Below is a small trained network, with its code and all its weights. Each question gives an input and a class and asks what happens when units are switched off, that is, made to give their printed mean instead of their output.

import numpy as np


def w(rows, s, z=0):
    codes = np.array(rows[::2]) - 128.0
    scale = np.full(codes.shape[1], s)
    scale[-1] = z or s
    return codes * scale


def f(y):
    return y / 2 * (1 + np.tanh(0.7978845608 * (y + 0.044715 * y**3)))


def log_softmax(a):
    a = a - a.max(-1, keepdims=True)
    return a - np.log(np.exp(a).sum(-1, keepdims=True))


def net(x, mask):
    res = np.array(x, float).reshape(1, 7) / 4 @ E
    y = f(res @ A[0][:, :-1].T + A[0][:, -1])
    res = res + np.where(mask, y, B[0][:, -1]) @ B[0][:, :-1]
    return log_softmax(res[-1] @ U[:, :-1].T + U[:, -1])


A, B = {}, {}
E = w([
[46,152,137,150,19,71,134,161,144],'x0',
[148,195,141,152,181,227,82,100,99],'x1',
[107,113,161,94,164,130,93,239,26],'x2',
[118,162,158,43,94,147,135,97,126],'x3',
[64,179,137,110,246,130,135,167,105],'x4',
[76,36,183,113,108,160,103,114,162],'x5',
[66,64,2,136,134,153,169,111,126],'x6',
],0.008)
A[0] = w([
[160,116,93,145,107,121,140,116,100,48],'neuron 1',
[136,64,116,126,40,123,135,66,182,41],'neuron 2',
[133,87,137,128,81,135,162,96,152,84],'neuron 3',
[110,124,158,138,131,189,188,157,132,85],'neuron 4',
[126,97,133,129,117,114,141,117,169,54],'neuron 5',
[128,128,124,85,137,101,134,129,123,59],'neuron 6',
[182,102,63,134,74,141,128,121,117,49],'neuron 7',
[132,133,101,116,107,153,147,113,138,48],'neuron 8',
[125,57,111,36,209,128,135,114,126,100],'neuron 9',
[106,210,148,84,96,50,144,145,134,65],'neuron 10',
[135,69,173,124,158,78,121,182,114,44],'neuron 11',
[135,181,183,73,155,132,122,126,121,46],'neuron 12',
[59,167,153,142,103,204,107,145,100,84],'neuron 13',
[123,64,85,39,207,148,151,97,131,29],'neuron 14',
[188,215,244,84,165,166,108,112,99,23],'neuron 15',
[133,77,134,123,172,125,131,146,114,55],'neuron 16',
[103,104,116,107,164,145,124,119,128,50],'neuron 17',
[112,198,94,168,218,128,130,51,182,33],'neuron 18',
[62,131,169,155,126,181,100,161,99,89],'neuron 19',
[145,152,104,151,155,134,146,95,153,68],'neuron 20',
[118,104,139,114,145,85,132,151,129,78],'neuron 21',
[140,157,119,115,110,87,141,120,134,128],'neuron 22',
[221,122,39,152,75,136,132,130,123,62],'neuron 23',
[102,130,152,136,141,132,112,140,131,71],'neuron 24',
[115,87,106,64,194,134,152,125,119,68],'neuron 25',
[186,151,16,171,118,147,142,84,135,68],'neuron 26',
[155,185,189,88,152,146,121,121,117,84],'neuron 27',
[138,105,150,138,155,104,96,163,117,82],'neuron 28',
[180,189,209,74,160,163,110,130,118,67],'neuron 29',
[120,68,180,117,50,113,148,74,183,62],'neuron 30',
[110,208,152,83,97,41,160,150,132,62],'neuron 31',
[99,208,129,106,73,30,163,145,145,28],'neuron 32',
[144,58,192,159,185,76,117,201,106,28],'neuron 33',
[130,103,93,86,158,133,142,102,136,86],'neuron 34',
[58,148,132,156,79,195,96,144,104,47],'neuron 35',
[131,201,98,170,207,146,155,67,189,1],'neuron 36',
[127,66,169,109,48,113,133,73,189,36],'neuron 37',
[128,117,163,114,165,131,124,144,114,161],'neuron 38',
[156,155,196,119,144,154,139,129,105,64],'neuron 39',
[74,111,109,98,143,189,107,128,100,44],'neuron 40',
[136,125,147,99,133,118,116,85,112,50],'neuron 41',
[135,84,164,143,157,91,128,158,105,41],'neuron 42',
],0.011,0.0045)
B[0] = w([
[135,157,143,160,115,122,116,88,92,137],'neuron 1',
[151,83,144,135,92,59,74,103,163,223],'neuron 2',
[121,104,134,142,118,97,94,102,142,174],'neuron 3',
[119,107,131,95,131,156,139,135,112,132],'neuron 4',
[114,90,116,102,142,128,98,107,128,144],'neuron 5',
[118,168,115,133,123,125,150,127,146,126],'neuron 6',
[132,132,146,175,113,92,109,90,48,167],'neuron 7',
[143,110,115,155,147,89,135,140,134,133],'neuron 8',
[113,124,95,150,53,202,157,86,121,194],'neuron 9',
[105,225,119,111,111,129,147,159,102,180],'neuron 10',
[145,133,82,192,131,87,183,179,173,169],'neuron 11',
[151,122,129,143,117,185,86,112,76,179],'neuron 12',
[83,88,136,108,199,132,123,154,118,171],'neuron 13',
[98,136,85,119,58,183,157,57,130,186],'neuron 14',
[175,116,143,130,147,222,3,128,133,254],'neuron 15',
[123,124,141,159,80,143,174,129,118,145],'neuron 16',
[88,152,136,114,106,164,152,100,112,138],'neuron 17',
[175,162,119,62,182,121,170,121,213,210],'neuron 18',
[83,94,146,117,203,107,164,170,101,180],'neuron 19',
[153,136,107,108,164,105,148,133,145,159],'neuron 20',
[146,128,166,128,85,116,168,153,131,140],'neuron 21',
[102,146,127,118,134,86,100,127,101,147],'neuron 22',
[148,103,98,143,128,110,109,100,14,192],'neuron 23',
[109,112,98,132,159,134,128,162,100,133],'neuron 24',
[122,116,151,111,73,186,189,87,135,170],'neuron 25',
[186,125,147,127,178,76,179,67,68,219],'neuron 26',
[155,145,142,141,120,182,68,104,119,197],'neuron 27',
[143,109,101,171,149,125,145,161,152,153],'neuron 28',
[161,138,153,176,148,175,41,113,128,228],'neuron 29',
[87,94,121,130,108,105,54,121,197,218],'neuron 30',
[118,227,103,107,113,107,146,179,114,185],'neuron 31',
[123,205,132,77,69,113,97,187,123,187],'neuron 32',
[183,80,145,195,115,103,217,185,159,191],'neuron 33',
[97,167,136,127,110,137,142,51,136,153],'neuron 34',
[76,106,161,90,209,81,146,120,91,155],'neuron 35',
[169,173,112,89,192,101,170,111,216,205],'neuron 36',
[109,86,123,110,94,102,64,128,193,215],'neuron 37',
[130,123,135,177,126,173,142,132,145,174],'neuron 38',
[157,110,89,137,158,166,83,157,118,176],'neuron 39',
[50,147,141,106,145,146,154,94,110,158],'neuron 40',
[122,117,98,152,139,127,85,128,124,130],'neuron 41',
[174,105,142,141,119,110,174,159,144,148],'neuron 42',
],0.022,0.0096)
U = w([
[195,146,157,160,185,254,66,171,119,198],'0',
[120,61,114,106,57,27,64,106,171,164],'1',
[167,96,129,213,105,144,209,237,148,223],'2',
[76,99,88,116,77,220,203,79,128,84],'3',
[236,176,65,70,215,114,181,58,174,81],'4',
[32,84,177,100,203,166,157,194,89,89],'5',
[116,249,127,92,91,107,112,243,85,7],'6',
[215,125,80,145,134,56,144,68,9,56],'7',
],0.0055,0.0017)

Each question gives the input, the list of numbers given to net, and the class t.
The units are the neurons (one row each of A and B). Each row of codes is followed by its name. A weight is (code - 128) times the scale printed after its matrix; where a second scale follows, it is the last column's (A, B and U).
mask holds one flag per neuron, in row order. A switched-off neuron (its flag False) gives its mean, the last column of its row in B, instead of its output. The means were averaged over made-up inputs and are rounded, as every weight is.
A unit's drop is (log p(t) with every unit on - log p(t) with that unit switched off) / (log p(t) with every unit on - log p(t) with every unit switched off).
The circuit of an input: a set's keep is (log p(t) with only the set's units on - log p(t) with every unit switched off) / (log p(t) with every unit on - log p(t) with every unit switched off). Starting from the 12 units with the biggest drops (on a tie, the unit counted first), units are removed one at a time, each time the one whose removal leaves the highest keep (on an exact tie, the one counted first), for as long as the keep stays at least 0.8.
circuit, biggest first: the units of the circuit, biggest drop first
k most important neurons: the k neurons with the biggest drops, biggest first
drop of u: that unit's drop, to one decimal
input [7,8,-6,8,-2,-5,-3], class 6: circuit, biggest first -> (neuron 32)
input [-2,-5,7,4,-8,-7,0], class 7: 2 most important neurons -> (neuron 23; neuron 7)
input [0,4,4,-5,-6,-2,-2], class 7: circuit, biggest first -> (neuron 15; neuron 23)
input [5,8,2,5,5,-6,4], class 5: circuit, biggest first -> (neuron 13; neuron 35)
input [7,-5,7,2,-5,5,-6], class 6: 2 most important neurons -> (neuron 31; neuron 10)
input [-5,-8,8,1,3,-8,3], class 2: 2 most important neurons -> (neuron 33; neuron 11)
input [2,-3,-8,4,-5,-8,7], class 7: 3 most important neurons -> (neuron 26; neuron 23; neuron 7)
input [-5,4,8,-6,1,6,3], class 2: 2 most important neurons -> (neuron 33; neuron 11)
input [3,2,-3,0,-6,-6,-7], class 6: 2 most important neurons -> (neuron 32; neuron 31)
input [3,5,1,7,7,-8,5], class 4: 2 most important neurons -> (neuron 18; neuron 36)
input [1,5,8,0,5,-4,7], class 5: 2 most important neurons -> (neuron 19; neuron 13)
input [-8,-4,-8,-5,-5,0,1], class 7: 3 most important neurons -> (neuron 26; neuron 23; neuron 7)
input [-6,0,4,-6,8,-7,6], class 3: 3 most important neurons -> (neuron 9; neuron 14; neuron 25)
input [6,-3,-5,-8,-2,-4,6], class 7: circuit, biggest first -> (neuron 23)
input [-4,-5,-7,7,-6,-5,7], class 7: 4 most important neurons -> (neuron 26; neuron 23; neuron 7; neuron 1)
input [2,7,-6,-2,-5,-3,-2], class 4: drop of neuron 36 -> 0.7
input [3,0,7,-1,4,6,0], class 2: drop of neuron 11 -> 0.2
input [8,-2,8,-3,3,5,-7], class 2: drop of neuron 33 -> 0.4
input [1,-2,-2,-2,-2,-1,7], class 7: drop of neuron 26 -> 0.2
input [8,1,6,-8,5,-4,2], class 2: circuit, biggest first -> (neuron 33)
